Below is a small trained network, with its code and all its weights. Each question gives an input and a class and asks what happens when units are switched off, that is, made to give their printed mean instead of their output.

import numpy as np


def w(rows, s, z=0):
    codes = np.array(rows[::2]) - 128.0
    scale = np.full(codes.shape[1], s)
    scale[-1] = z or s
    return codes * scale


def f(y):
    return np.maximum(y, 0)


def log_softmax(a):
    a = a - a.max(-1, keepdims=True)
    return a - np.log(np.exp(a).sum(-1, keepdims=True))


def net(x, mask):
    res = np.array(x, float).reshape(1, 5) / 4 @ E
    y = f(res @ A[0][:, :-1].T + A[0][:, -1])
    res = res + np.where(mask, y, B[0][:, -1]) @ B[0][:, :-1]
    return log_softmax(res[-1] @ U[:, :-1].T + U[:, -1])


A, B = {}, {}
E = w([
[133,126,127,118,134,124,119],'x0',
[102,2,105,47,77,179,150],'x1',
[175,167,153,68,183,201,203],'x2',
[183,140,33,174,111,207,95],'x3',
[31,110,130,150,212,191,93],'x4',
],0.0099)
A[0] = w([
[180,148,77,138,107,147,109,73],'neuron 1',
[165,153,69,160,110,178,105,88],'neuron 2',
[71,148,240,82,150,48,157,10],'neuron 3',
[185,126,99,185,109,203,104,121],'neuron 4',
[223,146,136,101,27,70,165,69],'neuron 5',
[47,128,117,147,142,147,98,45],'neuron 6',
[63,103,120,170,93,47,77,65],'neuron 7',
[163,239,164,232,165,85,91,111],'neuron 8',
[220,141,124,127,44,76,149,71],'neuron 9',
[140,232,128,172,182,62,104,111],'neuron 10',
[93,113,97,175,80,78,59,90],'neuron 11',
[161,177,131,58,185,223,231,101],'neuron 12',
[139,122,64,173,156,190,98,4],'neuron 13',
[188,157,41,157,149,182,68,53],'neuron 14',
[102,1,106,61,47,170,154,124],'neuron 15',
[83,62,98,122,63,102,54,112],'neuron 16',
[168,141,176,102,203,157,204,74],'neuron 17',
[37,108,135,154,238,198,72,64],'neuron 18',
[168,160,78,118,100,192,69,92],'neuron 19',
[104,118,119,187,106,83,68,85],'neuron 20',
],0.0088,0.0025)
B[0] = w([
[67,57,141,130,117,99,114,166],'neuron 1',
[63,81,166,89,114,76,105,179],'neuron 2',
[2,29,205,98,80,69,137,217],'neuron 3',
[81,95,180,105,76,73,137,187],'neuron 4',
[102,103,78,213,231,87,173,211],'neuron 5',
[159,126,98,163,178,95,140,173],'neuron 6',
[165,171,164,154,85,108,70,190],'neuron 7',
[146,162,78,40,123,222,186,237],'neuron 8',
[143,111,38,202,219,103,198,196],'neuron 9',
[100,180,95,31,110,213,181,218],'neuron 10',
[197,188,156,156,97,131,86,183],'neuron 11',
[241,213,157,174,64,95,6,241],'neuron 12',
[94,68,152,132,116,93,148,178],'neuron 13',
[69,82,168,103,108,94,134,197],'neuron 14',
[127,153,52,53,127,232,185,254],'neuron 15',
[204,180,154,112,97,147,79,195],'neuron 16',
[184,166,168,159,72,80,76,200],'neuron 17',
[141,101,39,224,241,103,173,235],'neuron 18',
[65,82,176,123,88,102,118,181],'neuron 19',
[193,181,152,137,79,136,83,175],'neuron 20',
],0.0081,0.011)
U = w([
[123,152,92,44,127,239,158,232],'0',
[207,171,165,178,88,107,53,180],'1',
[114,112,83,235,253,93,155,64],'2',
[16,78,198,107,96,72,125,6],'3',
],0.017,0.0014)

Each question gives the input, the list of numbers given to net, and the class t.
The units are the neurons (one row each of A and B). Each row of codes is followed by its name. A weight is (code - 128) times the scale printed after its matrix; where a second scale follows, it is the last column's (A, B and U).
mask holds one flag per neuron, in row order. A switched-off neuron (its flag False) gives its mean, the last column of its row in B, instead of its output. The means were averaged over made-up inputs and are rounded, as every weight is.
A unit's drop is (log p(t) with every unit on - log p(t) with that unit switched off) / (log p(t) with every unit on - log p(t) with every unit switched off).
The circuit of an input: a set's keep is (log p(t) with only the set's units on - log p(t) with every unit switched off) / (log p(t) with every unit on - log p(t) with every unit switched off). Starting from the 12 units with the biggest drops (on a tie, the unit counted first), units are removed one at a time, each time the one whose removal leaves the highest keep (on an exact tie, the one counted first), for as long as the keep stays at least 0.8.
units of the circuit, in order: the units of the circuit, biggest drop first
k most important neurons: the k neurons with the biggest drops, biggest first
drop of u: that unit's drop, to one decimal
input [5,8,-6,-1,3], class 0: units of the circuit, in order	(neuron 15)
input [-1,3,8,-4,-7], class 1: 2 most important neurons	(neuron 12; neuron 17)
input [-5,4,-5,0,-6], class 2: 2 most important neurons	(neuron 5; neuron 9)
input [-3,-4,0,-6,-4], class 3: 2 most important neurons	(neuron 3; neuron 15)
input [-7,-8,6,1,2], class 0: 2 most important neurons	(neuron 8; neuron 10)
input [7,0,6,1,-6], class 1: 2 most important neurons	(neuron 12; neuron 18)
input [-8,-4,7,-8,-4], class 3: 2 most important neurons	(neuron 3; neuron 16)
input [3,0,2,4,-5], class 2: 3 most important neurons	(neuron 9; neuron 5; neuron 3)
input [8,-4,-3,3,4], class 0: 3 most important neurons	(neuron 8; neuron 10; neuron 5)
input [4,-4,3,-3,-5], class 2: 3 most important neurons	(neuron 5; neuron 15; neuron 9)
input [1,-7,2,-6,-3], class 0: 2 most important neurons	(neuron 8; neuron 10)
input [-7,4,-6,2,0], class 1: 2 most important neurons	(neuron 8; neuron 10)
input [2,6,-2,-1,8], class 2: drop of neuron 18	2.0
input [-5,3,1,-3,-8], class 2: drop of neuron 12	0.0
input [0,4,-5,7,2], class 3: drop of neuron 12	0.2
input [8,0,6,-1,-7], class 2: units of the circuit, in order	(neuron 5)
